Each row has a name. After each piece below comes the name of the row it's from, unless a question asks for something else. Each question is about the rows just above it.

Columns, left to right: V R U S G C B
[145 159 145  56  80 160 153] : (148)
[140 140 161 102  87 148 151] : (133)
[145 159 145  56  80 160 185] : (79)
[137 156 152 109 116 136 154] : (4)
[134 152 137 106 105 140 150] : (122)
[137 144 146  89 112 144 152] : (11)
Which column holds this, read top down? [161 145 152]
U
[151 148  87 102] is which row, read backwards?
(133)
[ 87 102] is which row, read backwards?
(133)
Where do [145 159 145  56  80 160 185] appear?
(79)
The value that (11) holds more than once:
[144]

Columns, left to right: F M J Q L X A Z
[134 121 141 129 134 109 141 143] = (75)
[127 128 127 129 128 128 130 127] = (140)
[127 129 130 129 129 130 129 130] = (128)
[134 121 177 129 111 109 141 143] = (41)
[134 177 177 177 111  80 177 177] = (14)
Which column holds this, read top down? [129 129 177]
Q
Which value appears more than once in (14)?
[177]
Which column holds this, read top down? [128 129 111 111]
L
which: [134 177 177 177 111  80 177 177]
(14)
[127 128 127 129 128 128 130 127] is in which row?
(140)

Columns, left to right: W P N K E Y H D T
[115  97 116 119 146 148 138 136 133] = (28)
[130 130 132 113 135 117  99 145 120] = (172)
[ 93 117 109 102 100 101 138 127 147] = (119)
[101 101 102 101 145 101 101 167 100] = (190)
[114 130 112 122 129 197 148  93 147] = (174)
[ 97 112 114 103 146 113 127 131 133] = (151)
[123 128 105 119 110 146 132 124 146] = (121)
[138 142 115 107 118 108 116 136 119] = (74)
[138 142 115 107 169 108 116 136 119] = (32)
[117 121  96  99 102  94 119 138 116] = (21)
[101 130 112 128 142 142] is in which column, read top down?
P
Repeated in (190):
[101]

Columns, left to right: zuzag met mefek Sifil daneb dufop tufo gima nosit guses
[140 164  85 102 167  94 148 108 140 113] = (106)
[136 147  84 102 169  89 151 104 126 108] = (152)
[140 164  85 102 167 124 148 108 109 106] = (64)
[147 193  94 104 148 113 141 121 152 132] = (100)
[143 181  88 103 159 103 145 114 149 122] = (29)
[158 200 110 110 130 133 133 102  94 107] = (160)
[140 164  85 102 167 167 148 108 109 106] = (44)
[158 200 111 110 130 136 133 139 139 155] = (8)
Repeated in (106):
[140]
Repeated in (29):
[103]
which: [158 200 111 110 130 136 133 139 139 155]
(8)
Which column holds [126 109] top down?
nosit
The value that (44) holds more than once:
[167]

Columns, left to right: zodar Tobu maka noko Mamon Zav kaze
[ 62  94 108 182  91 135  71] -> (51)
[ 60 198 105 110  99 166 198] -> (52)
[176 172  74 188 162 120 166] -> (91)
[159 121 108 188 162 159 166] -> (130)
[ 92 159 118 141 119  67 199] -> (77)
which: [159 121 108 188 162 159 166]
(130)
Which row holds [118 159] read backwards?
(77)
Repeated in (130):
[159]

Columns, left to right: riru zamad kiniv dat neru
[111 155 120 122 127] : (131)
[151 132 156 112  83] : (88)
[111 155 102 112 102] : (142)
[112 113 147 112 127] : (83)
[ 99 167 183 134  97] : (54)
[103 147 165 115 153] : (112)
[111 155 153  93 107] : (163)
[ 99 114  86 129 177] : (61)
Repeated in (83):
[112]
which: [111 155 153  93 107]
(163)

Columns, left to right: mur Nutuf kar rud kasi fuger
[121 135 103 106 198 103] : (19)
[129 124 124 154 198 124] : (2)
[120 120 120 154 120 120] : (36)
The value that (36) holds more than once:
[120]
The value that (19) holds more than once:
[103]
The value that (2) holds more than once:
[124]
[198 154 124 124 129] is which row, read backwards?
(2)
[154 154] is in which column, read top down?
rud
[129 124 124 154 198 124] is in which row?
(2)
Where do [121 135 103 106 198 103] appear?
(19)

Columns, left to right: zegu pason bip Pumuv furo raf rofaf nefiv Rep
[150 148 150 156 132 121 143 146 151] -> (84)
[102 125  95 168 123 109 146 143 123] -> (50)
[144 187 199 119 149 142 162 186 145] -> (39)
[140 120 167 108 162 150 106 180 108] -> (15)
[165  91 114 122 125  83 142 130 114] -> (99)
[156 168 158 169 137 146 116 113 125] -> (7)
[128 142 117 122 105 107 139  93 125] -> (43)
[155 123 117 156 123 133 104 159 132] -> (6)
[109 116 116 145 124 143 136 120 151] -> (158)
[123 143 146] is which row, read backwards?
(50)
[119 108 122] is in which column, read top down?
Pumuv
Repeated in (50):
[123]

Columns, left to right: buk Gaf Tol vonib suzol fafiz
[117 141 184 184 121 189] : (47)
[131 145  96 179 115 141] : (46)
[108 110  88 134 181 140] : (38)
[145 168  72 180 123 196] : (62)
[133  98 140 186 123 201] : (97)
[121 168  72 180 107 123] : (95)
[107 107  72 180 107 123] : (17)
[136 100 136 177 141 165] : (199)
[117 108 110 160 146 174] : (107)
[126 108 115 156 166 144] : (187)
Which value appears more than once in (17)?
[107]
[141 115] is which row, read backwards?
(46)
Which row holds this, read backwards? [180  72 168 145]
(62)
Repeated in (47):
[184]
Which row holds this, read backwards? [115 179]
(46)
Which column holds this, read top down? [141 140 196 201 123 123]
fafiz

Columns, left to right: nul Tiz fuso vufas
[129 148 111 137] : (90)
[171 112 163 100] : (40)
[ 77 111 137 148] : (105)
[130 134 121 124] : (102)
[171 151 163 100] : (167)
[ 82 151 101 159] : (93)
[ 74 149 103 145] : (26)
[137 111 148] is which row, read backwards?
(90)
Which row holds this, read backwards? [121 134 130]
(102)
Which column holds [124 100 159 145] top down?
vufas

